Each row was made from one walk, in order. Every step used is in the known rows, and no mark comes twice. Write each row's walk.
Known rows
peli > zezam > vugi > buzug: [ -65 -125 -112  134   56  -41  -52   20  -89  -51   76 -132  189   33
   10  -97 -111  -18  202  -53  138 -262  -30   17  -55 -281  -50  -19
  -88   78 -116  -12 -150   86 -122 -162   34  212  138  149 -116   67
  -13   47   84   52  -41   84]
dilom > zezam > gazar > vugi > buzug > zedil > zuli > fizala > geris: [ -31   70  -69  163    8  -38 -157   17  -81   46  133 -110  113  -19
  -10  -94  155  -29   34 -145   47 -130  -80  -36 -294 -225  -81   53
  -81 -132  304 -159  -70  -81  -62  -78   39  129   94   35  -73  -13
 -137   93  -45   25  138 -108]
buzug > dilom > zezam > gazar > vugi > geris > fizala: [ -70  -88  -44  109   92   92  -75   43  -49   77  157  -24   68  264
  -21   29 -119 -164   46 -252   64 -123  -66   96 -153 -495 -105  -11
  -20   66 -284 -268  -84   -6  -74 -185   24  307   23  108 -115  -31
 -172  122   35  -80  -34   67]
fizala > zedil > zuli > gazar: [  48   61  -29  245   29  -54  -94  -94   70   44   41   11   29 -299
  -27   30   70   43  -74  -66    6 -312   -7  -46 -172   80  -54  155
  -85  -34  -72 -312   35 -186  -49  -65  103 -199  165  111 -132   38
  -21   70  -81   15  100   49]
peli > zezam > vugi > geris > fizala > zuli > dilom > zedil: [ -33  -37  -12  460  -86  -33 -167  -79   32   18  104  -19  112  111
 -103   63   -2  -42  -24  -28   99 -121  -81   18   92 -125  -71   71
  -43  174   -2   -4   17  -24  -57  -38   90  138  102  237 -153 -109
  -21   54  -15   57  141   66]
buzug > dilom > zedil > fizala > vugi > peli > zezam > zazu: [ -50  -44  -12  337   40  -34   -1   57  -38  -31   97  107   96 -104
 -106  -44  -39 -121  -30   13  131 -272  -50   83  -54 -245  -13   47
  -74  157   66 -220  -45 -143 -104   81  -22  -88   77  170 -147  119
 -164  166   66   90  -42  -39]
fizala > zuli > dilom > zezam > vugi > buzug: [-127  -51  -56  313   43  -17 -200   14  -78   37  149 -138  110 -128
  -83   38   -7  -40  111  -34  133 -291 -109  -22  -65 -141  -43   96
  -64   96   49   -9  -36   13  -29  -97   55   49  143  166 -110  -38
 -108   69   15   69   45   91]
fizala > zuli > zedil > dilom > zezam > vugi > geris: [-128   -9  -35  325   10  -61 -289  -78  -53   95  119  -10  151   18
 -103   54  132  -19   20 -126   30 -111 -129  -85  -57 -119  -56   29
  -79   10  -95 -102   12   40  -31 -194  123  221   45  193 -160   10
  -95   34  -55  -30   42   74]
vugi > buzug > dilom > zedil > zuli > gazar: [  25   25   -7  209  104   12  -22  -14  -38   89   30 -113   53 -479
 -177  133  130   95    7 -119   28 -247  -19  -82 -184  -43  -66  196
  -99   23  -33 -254  -61  -53  -79   14   98 -348  203   44 -126    8
  -68   95  -63   40   51   50]
gazar > buzug > dilom > zedil: [ -10  -57   51  106   20   56 -147   -1 -118  139   75    0   -7 -330
 -214  127   92  113   35 -178   56 -159   38   42  -61  -14  -75  164
  -63  161 -140  -70 -161  128 -108   -6   19 -170  208   30 -109   16
  -25   35   26   41  -75   84]
zuli > dilom > zedil > fizala: [ -52   93   80  346  -60  -37 -154  -66   52  156   37  210   56 -143
 -139  161   29  124  -17  -17  121 -216   -5    4  -43  194  -64  109
  -57   74  353  -88   27  -99  -91  164  127 -152  141  101 -122  -15
  -27    9  -95  155  156   29]
geris > fizala > vugi > buzug: [ 114  -81  -95   30   -2    4  -58   57  135   -4  186    3  189   25
  152 -127 -253   20  203   26   62 -277  -16  128 -119 -264  -68   -1
   20  -74   88 -160   26  -85 -149 -188   44  264  139   87  -52  -86
  -51   18   -4  -96  181   39]
vugi > peli > zezam > gazar > buzug > zazu > zedil > fizala > geris: [  -6  -86 -181  355  -77  -23 -163   42  -91  -17  141  -20  -17  -69
   16 -121  -33  -24   67  -81  130 -411   32   -1 -267 -385  -51   54
  -64   56  248 -255 -113  110 -133  -80   24  253  138   88  -84  179
 -110   54  169   57 -102  -70]
geris > vugi > peli > zezam > gazar > zazu > zedil > dilom > zuli > fizala: [-223   51  -57  501   13  -57  -71   28  -16   18  -50 -129   67 -128
 -206   49   -8 -158 -105 -214   43  -77  -43   10  -36 -447  -86   28
 -146  140  211 -233 -127   87  -50  -78  128  -88  184   85 -191   16
 -172   88  174    7   69  -18]
dilom > zezam > vugi > geris > buzug > zedil > fizala > zuli > gazar: [ -70   27  -82  412  -61  -78 -191  -18   46   -3  194   50  123   23
   21  -16   21  -42  104 -105   73 -155 -134  -92 -171 -129  -24  135
  -43  -76   78 -277   58  -72  -74 -146  158   22   23  180  -61   15
 -186  118  -66  -33  147  115]
vugi > buzug > zazu > zezam > gazar > peli: [ -31 -134  -88   88  151   86  226   16  -89   15  190 -145  -98 -289
   49   51 -130 -212   47 -212  133 -296  -35   84 -247 -316  -17   69
  -95  -28  -66 -289 -223   44  -71  -70  207  139  176  -42  -87   80
 -247   93  223   79 -272    4]
zedil > fizala > zuli > dilom > zezam > gazar > buzug: [-137   58  -29  361   88  -28 -310   22  -81  115   65 -172 -101 -210
 -106  177   60  -11  -88 -100  102 -228  -45  -17 -192 -118  -74  150
  -58  197   50 -200  -58   -5  -20   10  101 -117  164  139 -143   84
 -156   70  125  118   41  105]
vugi > geris > gazar > zezam > zazu > zedil: [  -4  -99  -20  256 -146  -29  -32   37  -74   -6   60  -30  128 -221
   -4 -213  -51 -126   62 -204   33 -300   35   37  -97 -359  -37   45
 -100  127 -186 -181  -40   41 -110 -149  120  122  165  139 -156  157
  -49   85   10  -88 -189   50]
gazar > zezam > zazu > zedil > dilom > zuli > fizala > geris > buzug: [ -62   81  -15  206 -157  -88  -55   -3  -47   20  -16  -78  145 -315
  -44  -26  186  -41   71 -190   14 -181  -24   13  -57  -79  -43   44
  -80   89  210   64  -20   77 -104   21  137    2  274  136  -89   17
   39   18   13  -57   29   -7]
zazu > zezam > vugi > buzug > dilom > zedil > zuli > fizala > geris: [   8   27  -66   63   21  -11   32  -17  -28    7   50 -106  114  -64
 -107   46  152   62   90 -110   53 -117  -46   -4 -190  -99  -24  -75
 -141 -100  294 -117  -75 -102  -79  -95   57  255  197   64  -78 -109
  -18   23  -54  182   92  -36]
buzug > zazu > zedil > zuli > dilom > zezam > gazar: [-191  -31  -10  518   19  104 -110  -11 -160  108  114   81  -67 -361
 -361  173  225 -137 -152 -106  128 -502  -21  -73 -191   25  -65  175
 -106  114  222 -207 -124   -8    2  110   99 -375  257   -1 -128  146
 -141  114   47  102 -162  -79]
zedil > fizala > vugi > geris: [  57   41 -104   56   -9  -55 -145   -8  144   52  137  138  201  254
  184 -107 -167   52  143  -41   33 -112  -74   53 -174 -169  -48  -33
   -7 -120  180 -202  133 -153 -121 -244  107  422  -64  147 -100   39
  -30  -14 -117  -25  237   54]
buzug > zedil > dilom > zezam: [-137  -24   60  226  -33   81 -176  -30 -163  163  112  292   51 -204
 -287  186  173  -35  -53 -107   62 -194  -55  -44  -63  227  -80  189
  -77   76  184 -175 -117   39   -5  185   88 -405  167  -46  -84   84
 -155   86  -58  -30  -66   47]
zazu > zedil > fizala > zuli > dilom > zezam > vugi > geris > gazar > peli: [ -91   -4  -60  499  -17   50 -244   34  -44   68  185  -43   88   80
  -31   21 -143 -134   63 -156   14 -163  -92  -33 -176 -324  -53   89
  -83   52  108 -305   67  -54   19 -134  155  265   29  244 -125   -7
 -157  129   27   34  -46  139]
gazar > buzug > vugi > peli > zezam: [ -68 -102 -135  240  131  106  -62   42 -141  -53   64  -26   50  100
   68   -8 -197 -147  133 -146  127 -159  -43   39  -23 -283  -71  183
  -17  116  -49 -133 -153  141  -66 -169   66   60  -17   85 -117  116
 -193   90  127  -11  -78  185]
zezam > zazu > zedil > fizala > vugi > buzug: [  47  -31  -69  219 -107  -80 -115   69   41   19  104   55  199 -232
   49 -243  -81   49  171   76   84 -433   36   42 -218 -287  -19  -32
  -51  -60  269 -159   33  -63 -177  -88    5  288  162  146  -69   45
   -6   18  -33   33   90  -61]
zuli > dilom > zedil > fizala > geris: [  27   68   16  204  -90  -66 -192  -61   50  161  120  167  102  -35
  -18   99  104  196   11  -17  113 -226  -37   18 -101  154  -62   56
  -41   52  420  -38   81 -177 -105  110   88   34  101   88  -98   -4
   50  -27 -112  106  180  -69]
fizala > vugi > peli > zezam > zazu > zedil > zuli: [ -55  -14  -74  424  -38   -5   22   10 -100  -77   -4  -35   58 -208
 -121 -176  -23 -151   36   20   24 -351   34   -5  -99 -237   -8   38
 -101   64  121 -157  -44  -59  -29  -22  -11  -23  143  201 -156  142
  -79  153   35   37  -47  -54]
buzug > vugi > geris > peli > zezam > gazar > zazu: [ -82 -104 -138  189  167   15   37   45  -12  -22  164  -67  126   67
   84 -100 -107 -275    9 -254  151 -155 -124   55 -113 -516  -66  113
  -78  169 -206 -265  -74  -18 -139 -279  245  129   -3   -4 -155  157
 -205   92  116  -76 -145  -18]
peli > zezam > vugi > buzug > zedil: [ -66 -128  -60  248  -52   -2  -68  -10 -140  -43  137  -18  166  -89
 -129 -134  -40  -76  188  -39  122 -259  -27   -4  -65 -133  -40   63
  -72   37   28  -63 -215  130 -117  -25    3   66  177   93  -59   36
  -20   94   17   15  -65   22]
peli > zezam > gazar > vugi > geris: [ -39  -75 -117   77  109  -33 -117    1  -99   23  124 -159  116  223
  123  -94 -118 -128   56 -232   82  -99  -63   39 -156 -486  -82   -3
  -58   71 -341 -106 -117   68  -83 -268   75  429  -47  123 -188  129
  -89   51   74  -41  -41    4]
peli > zezam > vugi > buzug > zazu > zedil > fizala > zuli > gazar: [ -33  -49 -134  521  -70  -69 -167  -17   58  -71   91  -56   88 -209
  -31  -75  -16    3   44   16  124 -335  -31  -85 -246 -262  -34  152
 -119  -73  151 -310  -40  -20 -135 -100   94  105  149  189  -80   64
 -134   16   77   94   23   53]
gazar > peli > zezam > vugi > geris > buzug > zazu > zedil > zuli: [ -57  -85 -142  392  -42   96  126  -14 -142  -81   65  -87   89 -144
  -68 -139  -31 -183  204 -159   24 -314   14  -91 -131 -250  -20   96
 -106  -53    8  -89 -109  226  -77 -167  171  189  171  204  -70   98
  -81  125   60   -2 -213   76]
zazu > zedil > fizala > zuli > gazar > vugi > peli > zezam: [ -38    7 -109  510   13  -55 -165  -11  -23  -56   34 -126    7    5
   76  -83 -235 -116   49  -67   71 -150  -27  -24 -187 -416  -42  183
  -76   16   16 -298  -38   10  -28 -101   12  204  -19  218 -167   68
 -267   82  107   22   36   58]
dilom > zedil > zuli > fizala: [ -54  156   66  249  -39  -49  -91 -101  118   52  -79   90   62  -73
 -126   46   98   91  -23  -65   14   30    9   -8  -34  141  -74   72
 -109  -92  292 -105    0 -128  -66    4  143 -186  147  103 -115  -60
  -69   35 -107  120  259   93]
dilom > zedil > fizala > geris > vugi > buzug > zazu > zezam > gazar: [  51 -119 -133  154   23  -23  122   70   21   50  283  111   70 -148
   22   57  -15  -35   30  -73  184 -383    8   57 -224 -241  -15  -70
 -106 -123  342 -280 -102  -48 -159 -140  197   78  206  -96  -69   34
 -188    3  124   79 -102 -177]
peli > zezam > zazu > zedil > fizala > zuli > gazar: [ -62   16  -14  500  -76 -113 -182  -64   80  -14  -36  -50   30 -230
  -35  -49   46   16  -93   43   81 -237   -1  -41 -165 -160  -25  134
 -119   93   42 -310   26 -194  -92   66   69  -82  125  247 -129  122
  -95   50   34   71   67   58]
zazu > zedil > zuli > dilom > zezam > vugi > geris > peli: [-170  -30  -84  459  -22   49  -92   20 -102   31   51   36  150  112
 -160    0  -21 -160  128 -164   61 -253 -112 -116  -82 -206  -38   63
  -58  155  156  -77   48   15   18 -217  153   37   81  138 -161  -20
  -91  135  -90   57  -28    9]
dilom > zedil > zuli > fizala > geris: [  24  125    4  119  -70  -76 -135  -93  110   68   17   58  107   29
   -5   -3  165  167    4  -61   16   -5  -23    7  -93  105  -73   21
  -88  -96  367  -52   56 -202  -82  -34  101    4  106   89  -91  -44
   14   -3 -123   75  272  -12]
fizala > geris > vugi > peli > zezam > zazu: [ -63 -175  -95  205   24  -49   58   72  -26  -63  112  -80  155   91
  139 -163 -136  -92   75  -35  135 -263  -53   87   33 -392  -11  -40
  -54  184  -52  -76  -30 -120  -92 -128   42   11   47  187 -137  127
 -131  143  105  -63  -53  -25]
peli > zezam > zazu > zedil > zuli > gazar > vugi > geris: [ -27  -48  -84  293  -25  -32    0    0 -138  -12  -39 -181  126  -62
   70 -188   44  -46    3 -243   27 -253  -23 -103 -220 -486  -61   83
 -106   68 -257 -134  -38   10  -94 -179   97  287    0  208 -209  159
  -69  100  -30    0  -33  -15]
peli > zezam > vugi > geris > buzug > zedil > zuli > gazar: [ -44  -40 -120  312    7   -6   33  -19  -93  -75   81 -114  156  -65
  -48  -47   53  -72  121 -169   37 -233  -83 -136 -144 -131  -36  116
  -73    5 -106 -176  -81   27  -73 -129  161  -60  110  150 -111   97
  -45  160  -49  -35   26   66]
geris > buzug > vugi > peli > zezam > gazar > zazu > zedil > dilom > zuli: [-191   27 -110  468   65   56  -61   21 -217   19  110   -5   36 -345
 -274  106   48 -308   11 -248   72 -273  -18    4  -22 -329  -76  140
 -106  177   69 -134 -207  288  -57    5  145 -143  199   23 -139  110
 -107  110  188  -73 -174  -27]
peli > zezam > zazu > zedil: [-102 -132   20  355 -126  -13  -72  -36 -104    1  -28   47   79 -205
 -145 -149   60  -45    1  -14  109 -376   75   22  -30 -163  -30   45
 -111  208  -59  -59 -123   13 -112   69   -9  -25  209  157 -124  175
    7   62   47   28 -155  -10]

Which walk is each row?
[ -50  -21  -93  332   56  -73   34   47  -19  -43  203  -40   18 -131
  -15 -149 -120 -203  -40 -120  133 -278  -79   81 -213 -404  -32   94
  -87   64   74 -388 -113  -86 -122  -28   86   75   75   34 -146  191
 -250  154  156    3  -44 -129] => buzug > zedil > fizala > vugi > peli > zezam > gazar > zazu
[  60   14  -17  234    1 -112  -21   56   89  -20  128  -35  215 -139
  156 -158  -91  -84   -2 -142   37 -250  -71   51 -179 -277  -29   33
  -62   -5  -73 -291   93 -212 -161 -172  206  170   83  191 -184  144
 -122   75  -16  -76  -23  -11] => zuli > zedil > fizala > vugi > geris > gazar > zezam > zazu
[ -63  -96  -40   93  -42   24  100   17 -186   39  137  -30   57 -440
 -187   -1   51  -85   78 -209   86 -295  -30  -16 -162 -143  -22   41
 -150   15   43 -179 -237  182 -101   36  172  133  281  -55  -99   24
 -117   59   41   55 -155  -45] => gazar > zazu > zezam > vugi > buzug > zedil > dilom
[ -81   66  -43  335  -82   56 -280   36   12   25  110   72  135 -240
 -181   29  -36  -68    4 -218   -3 -151   16  -10 -172 -232 -121  125
 -124  -99  309 -161 -123  168 -109  -63  181   24  249   37  -90  -86
 -107    3   31  -10   90   19] => geris > gazar > vugi > buzug > zazu > zedil > dilom > zuli > fizala
[ -60  -74  -89  118  214   41    6  126  -88  152  184 -169  100  -45
   39   94  -53  -68  106 -131   86 -191  -99   49 -268 -424  -51    6
  -59   29   98 -349  -45 -104  -52 -113   42   58   68   79  -65   27
 -193  127  134  -11 -140   11] => zedil > fizala > geris > vugi > buzug > dilom > zezam > gazar > peli
[ -80 -161 -106  314  -99   56 -134   25 -176   15   87   82  145 -327
 -245  -15   83  -38   85  -56  103 -439   28  -73 -132 -157  -62   71
 -132   35  110 -101 -203  276 -111  -11   65   86  288   49  -90   93
  -23   -1   83   48 -200   -5] => peli > zezam > vugi > buzug > zazu > zedil > dilom
[-162   61   45  477   17  -41 -136  -33  -22  106  166  -47  -84 -383
 -204   60  113 -145 -174 -117  134 -267  -94    7 -181  -88  -45  220
 -113  143  156 -322  -52 -117  -60  162  159 -232  179   59 -117  100
 -253  127   52   48  -14  -54] => buzug > zedil > fizala > zuli > dilom > zezam > gazar > zazu
[ -47 -126 -107  257   11   14 -153   35 -134  -17  133 -121   49  -43
  -57  -98  -80 -184   78 -181   73 -159  -48  -17 -133 -326  -61  142
  -19  221 -154 -201 -185  186  -88 -154  117  -13  136   33 -113   96
 -114  139   96  -70 -106   14] => vugi > geris > peli > zezam > gazar > buzug > zedil
[-100   51  -89  417   22  -41  -29   70   -2  -17  106  -43   10  -96
  -56 -134  -17 -156  -42 -165   53 -273  -84   18 -237 -443  -45   72
  -92  -48  251 -349   -1 -120  -27 -197   56   80   64   31 -171   92
 -309  158   79   34   91  -89] => dilom > zezam > gazar > zazu > zedil > zuli > fizala > vugi > peli
[-117   47    5  470   88   17 -142   -6  -95  119  158 -159  -58 -329
 -118  102   -2 -192  -19  -48   91 -203 -113  -14 -219 -147  -43  212
  -50   72  216 -313  -70  -35   14  160   97 -125  133  125  -71  -10
 -243  167   84   66  -42   46] => vugi > buzug > zedil > fizala > zuli > dilom > zezam > gazar > peli
[ -68 -159 -105   83  153  103   34   40 -126  -22  131 -231  154   31
    1   -4 -149 -176  258 -197   53 -149  -92   33  -70 -336  -19   52
  -42  141 -372 -101 -127  160  -72 -192   66  282   99  212  -68   34
  -63  134   80  -75 -196  183] => gazar > peli > zezam > vugi > geris > buzug > dilom
[ -59   35 -132  184   83  -68  140   21    2  -64   -4 -165  149  127
  112  -34 -111 -151  147 -309   28   -3 -170  -64 -146 -330  -37   63
  -70   37 -157 -195   38  -93  -32 -380  257   73  -16  140 -208   34
 -126  120  -18   24   -6   87] => zedil > zuli > gazar > zezam > vugi > geris > peli
[-115 -165 -101  283  -29  104  -31   48  -59   -1  279  127  145  -31
  -18   19   -5 -116  142 -197  177 -468 -124  -43  -57  -86  -36  147
  -12   48   30   16  -32  137 -113 -173  231   27  138   71  -58   66
 -167   96  -18  -40  -85   68] => zuli > dilom > zezam > vugi > geris > buzug > zazu
[ -36 -102 -110  242  -80  -45 -126   28   -1  -92  152  -34  256  136
    4 -199  -65  -85  209  -35  118 -138 -113   -7 -114 -230  -37   39
  -45   18  270  -89  -94   -4 -122 -140   50  173  137   74  -35  -75
  -63   85  -18   12   77  -49] => zuli > fizala > geris > peli > zezam > vugi > buzug > zedil
[-197    6  -61  337   10   -5  202  -12 -187  -28  120  -29  -79 -224
 -202  120   12 -190  -34 -396   92 -185 -124   -7 -120 -283  -22   62
 -147   70   29 -245 -231   54  -21  -12  188   -7  116  -16 -198   53
 -209  170  130  121  -93  -59] => buzug > zedil > dilom > zuli > gazar > zazu > zezam > vugi > peli
[ -63  -59  -90  294  -88  -68 -123   69  -30   32  -16 -125  287 -171
  -53  -88   81   35   61  -17   46 -242   -4  -28  -45 -351  -67  -44
 -106  107  324  -17  -26   57 -131  -70   60   47  239  155  -95  -35
   31   10   33  -53   97  -52] => peli > zezam > zazu > zedil > dilom > zuli > fizala > geris > vugi > buzug
[ -13 -136 -109  391  -49  -18   28   61  -14  -49  158  -78   22  -86
  -21 -206 -166 -183    1 -123  102 -407    8  115 -159 -611  -55   31
  -68  124  -61 -329  -98   -5 -119 -148    6  271  153   54 -157  119
 -179  114  199  -66  -94 -124] => geris > fizala > vugi > peli > zezam > gazar > zazu > zedil
